Below are the code and all the weights of a small trained network. Each question names an input and a target symbol and asks about switching units off, where a switched-off unit gives its printed mean instead of its output.

import numpy as np


def w(rows, s, z=0):
    codes = np.array(rows[::2]) - 128.0
    scale = np.full(codes.shape[1], s)
    scale[-1] = z or s
    return codes * scale


def f(y):
    return y / 2 * (1 + np.tanh(0.7978845608 * (y + 0.044715 * y**3)))


def softmax(a):
    e = np.exp(a - a.max(-1, keepdims=True))
    return e / e.sum(-1, keepdims=True)


def log_softmax(a):
    a = a - a.max(-1, keepdims=True)
    return a - np.log(np.exp(a).sum(-1, keepdims=True))


def net(x, mask):
    ids = ['ΛΠΩγεζθ'.index(c) for c in x.split()]
    T = len(ids)
    res = E[ids] + P[:T]
    u = 0
    for l in range(3):
        q, k, v = (res @ M[l].T for M in (Q, K, V))
        z = softmax(np.where(np.tri(T) > 0, q @ k.T / 4**0.5, -1e9)) @ v
        res = res + np.where(mask[u], z, O[l][:, -1]) @ O[l][:, :-1]
        u += 1
        y = f(res @ A[l][:, :-1].T + A[l][:, -1])
        res = res + np.where(mask[u : u + 4], y, B[l][:, -1]) @ B[l][:, :-1]
        u += 4
    return log_softmax(res[-1] @ U[:, :-1].T + U[:, -1])


Q, K, V, O, A, B = {}, {}, {}, {}, {}, {}
E = w([
[117,118,86,44,131,128,99,160,155,65,121],'Λ',
[94,93,167,123,254,83,151,152,140,119,94],'Π',
[115,151,172,196,125,171,47,194,129,93,150],'Ω',
[154,16,140,90,114,145,116,172,165,166,106],'γ',
[72,104,112,111,127,107,132,52,214,240,99],'ε',
[138,89,217,116,158,123,187,54,143,175,238],'ζ',
[98,141,119,212,126,34,46,58,190,41,110],'θ',
],0.016)
P = w([
[152,187,139,55,95,220,130,93,2,164,103],'0',
[161,188,148,87,118,167,105,142,65,195,111],'1',
[143,165,140,108,139,153,98,147,97,206,125],'2',
[135,150,119,105,127,153,93,155,121,197,155],'3',
[158,124,72,117,126,160,119,145,139,183,178],'4',
[137,125,62,135,120,141,127,166,168,151,189],'5',
[44,114,111,161,117,137,140,205,191,75,159],'6',
[64,91,82,113,126,127,127,170,203,72,192],'7',
[51,40,40,112,120,161,178,163,207,46,195],'8',
],0.0079)
Q[0] = w([
[152,183,129,131,102,222,233,93,70,154,201],'L0H1',
[163,133,110,144,67,86,23,103,115,132,51],'L0H1',
[130,140,116,135,28,125,176,85,76,72,69],'L0H1',
[93,110,167,207,88,93,19,168,124,97,255],'L0H1',
],0.0058)
K[0] = w([
[169,101,253,61,175,151,194,100,92,127,153],'L0H1',
[180,194,105,135,137,87,89,131,136,81,37],'L0H1',
[123,155,166,147,206,187,112,122,68,51,63],'L0H1',
[118,77,115,165,159,105,178,163,189,64,106],'L0H1',
],0.006)
V[0] = w([
[211,55,164,136,62,56,96,197,76,110,204],'L0H1',
[142,148,175,134,106,135,190,216,253,128,208],'L0H1',
[102,99,150,127,113,55,35,120,231,126,149],'L0H1',
[150,83,179,153,97,73,192,206,135,28,139],'L0H1',
],0.0039)
O[0] = w([
[148,202,111,98,110,176,49,61,123,125,135,125],'L0H1',
[131,219,94,136,47,90,139,210,105,142,238,148],'L0H1',
[156,3,130,152,87,135,110,130,103,161,169,254],'L0H1',
[251,160,111,11,133,24,124,36,223,254,158,23],'L0H1',
],0.0058,0.003)
A[0] = w([
[61,77,202,163,115,121,166,139,209,90,254,252],'L0N1',
[143,165,114,162,117,32,124,70,139,73,79,93],'L0N2',
[140,120,139,155,23,140,109,163,133,111,27,142],'L0N3',
[154,48,179,164,126,157,162,219,116,66,144,133],'L0N4',
],0.0054,0.003)
B[0] = w([
[165,203,8,160,141,202,114,111,153,159,192,254],'L0N1',
[165,106,211,232,168,161,115,139,148,97,177,130],'L0N2',
[219,168,131,130,119,241,29,102,90,180,164,157],'L0N3',
[206,161,117,111,137,2,114,184,96,175,227,201],'L0N4',
],0.007,0.0074)
Q[1] = w([
[99,31,79,83,53,219,2,80,104,83,206],'L1H1',
[145,98,159,161,231,181,119,84,137,114,156],'L1H1',
[244,182,154,101,96,107,163,83,71,62,67],'L1H1',
[62,181,145,81,243,46,239,91,218,116,67],'L1H1',
],0.0053)
K[1] = w([
[54,129,74,85,132,138,81,151,232,113,201],'L1H1',
[110,147,150,136,119,108,168,169,135,171,85],'L1H1',
[135,160,193,102,69,169,85,95,98,162,111],'L1H1',
[151,142,254,85,141,113,139,163,69,114,96],'L1H1',
],0.0071)
V[1] = w([
[209,138,82,168,89,125,126,48,73,72,180],'L1H1',
[157,121,130,130,194,111,114,255,69,102,172],'L1H1',
[63,152,129,144,197,171,151,86,156,147,87],'L1H1',
[35,146,134,114,100,140,134,70,241,142,171],'L1H1',
],0.0051)
O[1] = w([
[130,57,206,90,175,138,144,71,144,116,19,133],'L1H1',
[140,159,94,159,110,201,236,166,127,28,99,185],'L1H1',
[205,164,103,168,70,61,67,139,108,255,130,105],'L1H1',
[145,153,195,165,141,89,135,226,178,153,154,254],'L1H1',
],0.0074,0.0018)
A[1] = w([
[186,197,208,183,105,160,108,161,59,105,111,45],'L1N1',
[10,82,136,89,253,140,162,150,74,53,58,250],'L1N2',
[66,178,79,94,96,131,119,83,208,216,22,218],'L1N3',
[194,126,191,126,197,74,144,144,94,179,203,143],'L1N4',
],0.0061,0.0017)
B[1] = w([
[118,183,149,186,145,119,95,153,97,157,137,139],'L1N1',
[108,182,76,155,96,63,187,158,100,122,85,154],'L1N2',
[134,131,194,117,41,116,142,150,122,114,194,226],'L1N3',
[58,174,153,81,157,116,93,104,152,247,84,254],'L1N4',
],0.013,0.0036)
Q[2] = w([
[105,105,168,171,28,185,143,126,174,110,197],'L2H1',
[84,134,84,146,177,116,132,110,91,35,55],'L2H1',
[184,101,85,168,184,177,46,222,173,181,116],'L2H1',
[116,83,255,158,154,116,111,109,140,155,80],'L2H1',
],0.0097)
K[2] = w([
[135,115,84,147,127,37,94,158,148,164,142],'L2H1',
[160,110,144,95,146,158,128,159,56,104,70],'L2H1',
[153,98,94,149,137,173,121,81,251,114,171],'L2H1',
[118,132,172,173,143,108,61,46,83,128,105],'L2H1',
],0.012)
V[2] = w([
[126,133,100,254,158,43,62,79,154,68,143],'L2H1',
[51,110,150,181,103,58,221,12,96,135,135],'L2H1',
[58,166,218,140,29,138,132,170,79,82,164],'L2H1',
[97,236,133,135,174,199,102,99,94,113,180],'L2H1',
],0.0061)
O[2] = w([
[162,100,136,188,97,241,125,76,119,154,102,53],'L2H1',
[197,9,79,189,45,103,206,210,199,173,94,2],'L2H1',
[221,127,77,145,157,59,155,68,125,197,148,148],'L2H1',
[162,177,254,163,157,139,213,222,169,115,64,171],'L2H1',
],0.0064,0.0029)
A[2] = w([
[96,78,201,87,148,135,131,76,142,153,154,170],'L2N1',
[57,134,139,102,115,116,8,156,113,139,139,249],'L2N2',
[106,149,120,183,174,10,133,105,175,82,98,157],'L2N3',
[254,103,78,133,75,87,101,168,100,5,75,185],'L2N4',
],0.0061,0.0013)
B[2] = w([
[152,222,103,116,141,130,108,119,130,90,149,182],'L2N1',
[125,63,80,132,79,180,201,150,105,30,153,254],'L2N2',
[108,42,95,164,80,203,135,117,195,185,101,137],'L2N3',
[162,184,96,101,147,179,2,165,131,106,136,134],'L2N4',
],0.01,0.0079)
U = w([
[105,129,122,152,125,83,161,135,168,138,137,3],'Λ',
[58,127,72,180,107,95,241,119,174,147,64,142],'Π',
[117,224,136,141,194,107,183,92,166,162,149,115],'Ω',
[107,151,81,92,127,85,106,134,120,71,154,225],'γ',
[177,109,92,172,137,24,134,143,157,166,211,116],'ε',
[103,70,187,155,124,50,122,253,206,107,109,58],'ζ',
[87,99,127,160,91,180,89,108,193,177,101,129],'θ',
],0.0045,0.0031)

Each question gives the input, a string of symbols that net reads in full, and the target symbol t.
The units are the heads (4 rows each of Q, K, V and O) and the neurons (one row each of A and B). Each row of codes is followed by its name. A weight is (code - 128) times the scale printed after its matrix; where a second scale follows, it is the last column's (O, A, B and U).
mask holds one flag per unit, layer by layer, with each layer's heads first. A switched-off unit (its flag False) gives its mean, the last column of its rows in O or B, instead of its output. The means were averaged over made-up inputs and are rounded, as every weight is.
A unit's drop is (log p(t) with every unit on - log p(t) with that unit switched off) / (log p(t) with every unit on - log p(t) with every unit switched off).
The circuit of an input: a set's keep is (log p(t) with only the set's units on - log p(t) with every unit switched off) / (log p(t) with every unit on - log p(t) with every unit switched off). Starting from the 12 units with the biggest drops (on a tie, the unit counted first), units are removed one at a time, each time the one whose removal leaves the highest keep (on an exact tie, the one counted first), for as long as the keep stays at least 0.8.
circuit, biggest first: the units of the circuit, biggest drop first
unit that matters most: the unit with the biggest drop
top k neurons: the k neurons with the biggest drops, biggest first
top k neurons in layer l: the k neurons of layer l with the biggest drops, biggest first
drop when u is switched off: that unit's drop, to one decimal
input Λ ζ ζ Ω, target ζ: unit that matters most => L2H1
input Ω θ Ω γ Ω ζ γ γ, target ζ: circuit, biggest first => [L0N1; L2H1; L1N4]
input γ ε θ ε Ω, target θ: top 2 neurons => [L1N4; L0N2]
input θ γ γ ε θ θ ζ ε, target θ: circuit, biggest first => [L1H1; L2H1; L0N4]
input γ γ ε Λ Π Ω, target Ω: circuit, biggest first => [L0N1; L2H1; L0H1]
input γ θ Ω ε γ Ω, target ε: top 3 neurons => [L0N4; L1N3; L1N4]
input γ γ γ γ Ω, target γ: circuit, biggest first => [L2H1; L2N2]
input Π θ ε γ γ θ ζ γ, target θ: top 3 neurons => [L0N2; L1N4; L1N3]
input Ω Ω ε Ω ε γ Ω Ω ε, target γ: top 3 neurons => [L0N4; L1N3; L0N1]
input γ γ ε, target ε: circuit, biggest first => [L1N3; L2H1]
input ε ζ ε, target ζ: circuit, biggest first => [L1N4; L2H1; L0H1; L1N3]
input γ ε Ω Π ζ γ Ω γ ε, target Ω: top 4 neurons => [L0N4; L1N3; L1N1; L2N2]
input γ γ γ ε γ, target ε: circuit, biggest first => [L2H1; L1N3; L0N4]
input ε γ Π γ ζ ζ, target Ω: unit that matters most => L0N1
input Π ε Ω ε, target Ω: top 3 neurons => [L0N4; L1N3; L1N4]
input ε ζ ζ γ ε Ω, target ε: top 2 neurons => [L1N3; L0N4]
input Ω Ω Ω, target Ω: circuit, biggest first => [L2H1; L1N1]
input ε γ ε γ ε γ θ ε, target γ: top 4 neurons => [L1N3; L1N4; L0N4; L2N2]
input γ γ ζ Ω, target ζ: top 2 neurons => [L0N1; L1N4]
input θ γ Ω γ ε Ω θ γ, target θ: unit that matters most => L2H1
input γ ε ε Π ζ ε γ, target ζ: top 3 neurons => [L0N1; L0N4; L0N3]
input θ ε ε γ ε ε θ Π Π, target Π: top 2 neurons => [L1N2; L2N3]
input γ γ ε θ ε, target θ: top 2 neurons => [L0N2; L0N4]
input Ω Λ Π Π, target Π: top 2 neurons in layer 0 => [L0N1; L0N3]
input γ ζ ζ θ γ γ ε γ γ, target ε: drop when L2H1 is switched off => 0.5
input Ω γ γ, target γ: drop when L0N1 is switched off => 0.0
input θ γ γ γ γ θ γ Ω, target θ: drop when L2H1 is switched off => 1.0
input ε ε ζ γ ε, target ζ: unit that matters most => L0H1
input ε γ ε γ γ γ, target γ: drop when L2H1 is switched off => 0.7
